Below are the code and all the weights of a small trained network. Each question names an input and a target symbol and asks about switching units off, where a switched-off unit gives its printed mean instead of its output.

import numpy as np


def w(rows, s, z=0):
    codes = np.array(rows[::2]) - 128.0
    scale = np.full(codes.shape[1], s)
    scale[-1] = z or s
    return codes * scale


def norm(h):
    return h / np.sqrt((h * h).mean(-1, keepdims=True) + 1e-5)


def f(y):
    return y / 2 * (1 + np.tanh(0.7978845608 * (y + 0.044715 * y**3)))


def softmax(a):
    e = np.exp(a - a.max(-1, keepdims=True))
    return e / e.sum(-1, keepdims=True)


def log_softmax(a):
    a = a - a.max(-1, keepdims=True)
    return a - np.log(np.exp(a).sum(-1, keepdims=True))


def net(x, mask):
    ids = ['ΠΣαζηθλξφψ'.index(c) for c in x.split()]
    T = len(ids)
    res = E[ids] + P[:T]
    q, k, v = (norm(res) @ M[0].T for M in (Q, K, V))
    z = softmax(np.where(np.tri(T) > 0, q @ k.T / 4**0.5, -1e9)) @ v
    res = res + np.where(mask[0], z, O[0][:, -1]) @ O[0][:, :-1]
    y = f(norm(res) @ A[0][:, :-1].T + A[0][:, -1])
    res = res + np.where(mask[1:17], y, B[0][:, -1]) @ B[0][:, :-1]
    return log_softmax(norm(res)[-1] @ U[:, :-1].T + U[:, -1])


Q, K, V, O, A, B = {}, {}, {}, {}, {}, {}
E = w([
[114,135,102,167],'Π',
[128,141,78,149],'Σ',
[59,154,19,126],'α',
[139,141,219,234],'ζ',
[89,2,153,149],'η',
[71,159,57,196],'θ',
[107,128,75,120],'λ',
[50,158,194,1],'ξ',
[119,131,64,124],'φ',
[114,179,79,150],'ψ',
],0.0072)
P = w([
[85,140,62,153],'0',
[69,129,99,170],'1',
[33,203,153,124],'2',
[142,133,62,139],'3',
[84,111,113,159],'4',
[91,208,148,117],'5',
[157,120,69,130],'6',
[87,100,125,156],'7',
[118,214,154,112],'8',
[175,110,75,122],'9',
[87,94,128,160],'10',
[140,254,147,99],'11',
[186,109,50,134],'12',
],0.0074)
Q[0] = w([
[170,147,165,104],'H0',
[4,62,86,241],'H0',
[7,78,167,202],'H0',
[99,145,67,152],'H0',
],0.011)
K[0] = w([
[93,145,104,175],'H0',
[199,94,200,94],'H0',
[162,79,248,129],'H0',
[160,121,121,88],'H0',
],0.011)
V[0] = w([
[104,101,64,108],'H0',
[170,128,144,208],'H0',
[64,2,121,158],'H0',
[156,99,191,104],'H0',
],0.0054)
O[0] = w([
[206,87,175,40,183],'H0',
[148,130,59,191,140],'H0',
[121,12,166,139,188],'H0',
[3,103,94,166,3],'H0',
],0.005,0.003)
A[0] = w([
[163,116,202,127,143],'N0',
[144,115,98,140,121],'N1',
[128,148,131,140,118],'N2',
[76,89,244,115,2],'N3',
[161,252,158,101,67],'N4',
[152,149,111,128,115],'N5',
[111,88,123,127,150],'N6',
[99,134,171,64,119],'N7',
[62,169,183,103,164],'N8',
[127,142,186,180,145],'N9',
[140,145,139,169,120],'N10',
[135,122,152,116,94],'N11',
[123,147,129,160,141],'N12',
[132,124,146,121,96],'N13',
[128,108,115,91,101],'N14',
[115,134,179,146,110],'N15',
],0.012,0.0097)
B[0] = w([
[109,149,96,175,148],'N0',
[102,146,164,121,170],'N1',
[137,116,118,121,130],'N2',
[191,220,66,139,132],'N3',
[117,211,121,93,254],'N4',
[105,115,152,136,162],'N5',
[154,158,132,111,175],'N6',
[123,137,128,162,153],'N7',
[76,166,254,80,251],'N8',
[137,140,59,63,187],'N9',
[170,120,124,125,149],'N10',
[126,109,65,136,90],'N11',
[163,134,151,111,183],'N12',
[126,114,95,138,89],'N13',
[136,122,94,102,115],'N14',
[97,138,96,110,123],'N15',
],0.0087,0.0034)
U = w([
[206,112,249,197,67],'Π',
[211,125,142,133,75],'Σ',
[71,131,24,71,56],'α',
[166,150,108,182,73],'ζ',
[76,17,148,130,212],'η',
[66,153,75,245,167],'θ',
[142,90,107,53,77],'λ',
[82,158,214,95,252],'ξ',
[149,100,91,67,97],'φ',
[152,254,126,93,101],'ψ',
],0.0096,0.0043)

Each question gives the input, a string of symbols that net reads in full, and the target symbol t.
The units are the heads (4 rows each of Q, K, V and O) and the neurons (one row each of A and B). Each row of codes is followed by its name. A weight is (code - 128) times the scale printed after its matrix; where a second scale follows, it is the last column's (O, A, B and U).
mask holds one flag per unit, heads first, then neurons. A switched-off unit (its flag False) gives its mean, the last column of its rows in O or B, instead of its output. The means were averaged over made-up inputs and are rounded, as every weight is.
A unit's drop is (log p(t) with every unit on - log p(t) with that unit switched off) / (log p(t) with every unit on - log p(t) with every unit switched off).
The circuit of an input: a set's keep is (log p(t) with only the set's units on - log p(t) with every unit switched off) / (log p(t) with every unit on - log p(t) with every unit switched off). Starting from the 12 units with the biggest drops (on a tie, the unit counted first), units are removed one at a time, each time the one whose removal leaves the highest keep (on an exact tie, the one counted first), for as long as the keep stays at least 0.8.
units of the circuit, in order: the units of the circuit, biggest drop first
k most important neurons: the k neurons with the biggest drops, biggest first
drop when u is switched off: that unit's drop, to one decimal
input λ λ Σ α ψ Π Σ φ λ ζ Σ, target θ: units of the circuit, in order : [H0]
input ζ η Σ λ ψ Σ φ φ ψ ψ θ, target η: units of the circuit, in order : [H0 N4]
input ψ Σ ζ ψ α, target θ: 3 most important neurons : [N4 N9 N8]
input ψ Π φ Σ Σ, target Π: units of the circuit, in order : [N4 N9 H0]
input Π Σ ξ η ζ, target θ: 2 most important neurons : [N4 N9]
input λ Σ λ ψ λ Σ η ψ, target η: units of the circuit, in order : [H0 N8]
input θ ξ φ Σ ξ ζ θ ζ φ Π, target Π: 4 most important neurons : [N9 N4 N1 N5]
input ψ Σ θ ζ ζ, target θ: 2 most important neurons : [N9 N4]
input Π ζ Σ θ θ Π φ φ, target θ: 2 most important neurons : [N8 N9]
input θ φ λ α Σ, target Π: 3 most important neurons : [N4 N9 N8]
input φ Σ λ θ ζ ζ φ ψ, target θ: 2 most important neurons : [N4 N8]
input θ Π Π Σ Σ ζ α η ζ φ Π, target θ: drop when H0 is switched off : 1.2
input Σ η ψ Π ζ ψ Σ Σ, target θ: drop when N8 is switched off : 0.4
input φ ζ ψ Σ φ Σ λ θ φ η φ, target η: drop when N1 is switched off : 0.0
input ψ ξ ζ Σ Σ φ Σ ζ ζ ψ φ Π θ, target θ: drop when H0 is switched off : 0.2
input φ Σ ψ Σ λ Σ ψ η θ Σ λ, target η: most important neuron : [N8]
